Here is a tiny trained network, its code and every weight. The questions are about switching its units off for an input and a target symbol, where a switched-off unit gives its printed mean instead of its output.

import numpy as np


def w(rows, s, z=0):
    codes = np.array(rows[::2]) - 128.0
    scale = np.full(codes.shape[1], s)
    scale[-1] = z or s
    return codes * scale


def norm(h):
    return h / np.sqrt((h * h).mean(-1, keepdims=True) + 1e-5)


def f(y):
    return y / 2 * (1 + np.tanh(0.7978845608 * (y + 0.044715 * y**3)))


def softmax(a):
    e = np.exp(a - a.max(-1, keepdims=True))
    return e / e.sum(-1, keepdims=True)


def log_softmax(a):
    a = a - a.max(-1, keepdims=True)
    return a - np.log(np.exp(a).sum(-1, keepdims=True))


def net(x, mask):
    ids = ['ΠΣαβγδεζηθλμτφψω'.index(c) for c in x.split()]
    T = len(ids)
    res = E[ids] + P[:T]
    q, k, v = (norm(res) @ M[0].T for M in (Q, K, V))
    z = softmax(np.where(np.tri(T) > 0, q @ k.T / 2**0.5, -1e9)) @ v
    res = res + np.where(mask[0], z, O[0][:, -1]) @ O[0][:, :-1]
    y = f(norm(res) @ A[0][:, :-1].T + A[0][:, -1])
    res = res + np.where(mask[1:13], y, B[0][:, -1]) @ B[0][:, :-1]
    return log_softmax(norm(res)[-1] @ U[:, :-1].T + U[:, -1])


Q, K, V, O, A, B = {}, {}, {}, {}, {}, {}
E = w([
[132,119,128,111],'Π',
[92,152,251,73],'Σ',
[129,118,127,112],'α',
[137,129,126,107],'β',
[131,104,140,123],'γ',
[135,125,127,107],'δ',
[138,130,126,104],'ε',
[136,116,128,108],'ζ',
[142,129,127,101],'η',
[134,117,129,110],'θ',
[137,113,132,110],'λ',
[134,108,134,106],'μ',
[138,119,129,108],'τ',
[155,157,121,113],'φ',
[134,184,124,123],'ψ',
[128,157,137,107],'ω',
],0.024)
P = w([
[28,96,16,129],'0',
[80,134,25,84],'1',
[129,104,61,67],'2',
[183,72,94,43],'3',
[223,71,122,37],'4',
[254,72,156,53],'5',
[249,92,170,93],'6',
[208,122,159,126],'7',
[176,163,125,101],'8',
[123,182,81,47],'9',
],0.0085)
Q[0] = w([
[161,165,116,68],'h1',
[248,134,167,84],'h1',
],0.016)
K[0] = w([
[36,204,254,142],'h1',
[182,177,255,69],'h1',
],0.0079)
V[0] = w([
[167,12,124,92],'h1',
[254,114,2,241],'h1',
],0.0088)
O[0] = w([
[27,147,106,85,66],'h1',
[135,87,3,50,6],'h1',
],0.016,0.0026)
A[0] = w([
[139,51,163,90,226],'n1',
[109,138,95,120,211],'n2',
[164,73,115,137,84],'n3',
[148,150,77,90,125],'n4',
[68,136,171,134,162],'n5',
[112,129,107,93,224],'n6',
[151,177,153,109,5],'n7',
[156,109,121,134,71],'n8',
[117,156,101,147,129],'n9',
[155,106,94,146,125],'n10',
[151,124,253,144,254],'n11',
[66,160,94,156,121],'n12',
],0.017,0.0033)
B[0] = w([
[189,171,101,170,201],'n1',
[130,105,167,134,163],'n2',
[132,173,106,141,162],'n3',
[102,114,141,176,255],'n4',
[142,197,118,135,173],'n5',
[72,125,157,159,197],'n6',
[149,92,80,128,167],'n7',
[137,175,156,122,144],'n8',
[143,125,134,136,130],'n9',
[96,163,128,146,166],'n10',
[115,25,116,134,251],'n11',
[246,120,134,96,136],'n12',
],0.012,0.0074)
U = w([
[53,104,61,145,240],'Π',
[135,113,157,142,47],'Σ',
[120,120,121,118,60],'α',
[126,130,127,106,59],'β',
[138,123,115,111,2],'γ',
[102,137,122,84,153],'δ',
[176,8,68,122,91],'ε',
[93,202,161,91,144],'ζ',
[188,190,94,171,217],'η',
[120,124,114,91,116],'θ',
[130,141,136,110,42],'λ',
[110,139,147,111,103],'μ',
[146,125,126,96,52],'τ',
[135,117,148,120,69],'φ',
[136,116,174,135,83],'ψ',
[150,119,136,78,105],'ω',
],0.014,0.0042)

Each question gives the input, a string of symbols that net reads in full, and the target symbol t.
The units are the heads (2 rows each of Q, K, V and O) and the neurons (one row each of A and B). Each row of codes is followed by its name. A weight is (code - 128) times the scale printed after its matrix; where a second scale follows, it is the last column's (O, A, B and U).
mask holds one flag per unit, heads first, then neurons. A switched-off unit (its flag False) gives its mean, the last column of its rows in O or B, instead of its output. The means were averaged over made-up inputs and are rounded, as every weight is.
A unit's drop is (log p(t) with every unit on - log p(t) with that unit switched off) / (log p(t) with every unit on - log p(t) with every unit switched off).
The circuit of an input: a set's keep is (log p(t) with only the set's units on - log p(t) with every unit switched off) / (log p(t) with every unit on - log p(t) with every unit switched off). Starting from the 12 units with the biggest drops (on a tie, the unit counted first), units are removed one at a time, each time the one whose removal leaves the highest keep (on an exact tie, the one counted first), for as long as the keep stays at least 0.8.
circuit, biggest first: the units of the circuit, biggest drop first
top k neurons: the k neurons with the biggest drops, biggest first
drop when u is switched off: that unit's drop, to one decimal
input Π δ ψ λ α δ μ λ θ, target ζ: circuit, biggest first => [h1, n11]
input ω ψ ζ φ φ ψ ψ φ φ Π, target Π: top 3 neurons => [n4, n6, n12]
input Π ψ ζ φ ψ ε, target η: circuit, biggest first => [h1, n11, n1]
input ψ β η, target η: circuit, biggest first => [h1, n11]
input μ μ ψ λ ε, target η: circuit, biggest first => [n1, n11, h1]
input α φ λ α, target Π: circuit, biggest first => [h1]
input ψ φ ω φ ψ η, target η: circuit, biggest first => [h1, n1, n11]
input φ θ ψ λ ψ ψ δ φ θ, target Π: top 4 neurons => [n6, n4, n12, n5]
input μ ω φ φ ζ, target Π: top 3 neurons => [n6, n12, n5]
input ψ μ ψ Π η ψ μ, target η: top 2 neurons => [n1, n11]
input φ Π φ, target Π: circuit, biggest first => [h1, n4, n6]
input Π φ ψ ψ α ω τ, target ε: top 2 neurons => [n11, n1]
input ψ φ ψ Π ψ ψ θ θ, target η: top 2 neurons => [n1, n11]
input λ Π ψ Π φ φ τ, target Π: circuit, biggest first => [h1, n6]
input μ μ ψ ψ Π ω φ μ, target ε: circuit, biggest first => [n11]
input ψ φ ε φ μ, target Π: top 2 neurons => [n6, n1]
input ε α ψ μ φ φ ψ ω η, target ε: drop when n11 is switched off => 0.3
input Π φ β ψ φ ψ ψ ζ, target η: drop when h1 is switched off => 2.1
input ψ δ ψ ψ φ μ ε, target Π: drop when n7 is switched off => -0.1
input ζ γ ψ β μ ψ ψ μ φ η, target Π: top neuron => [n4]
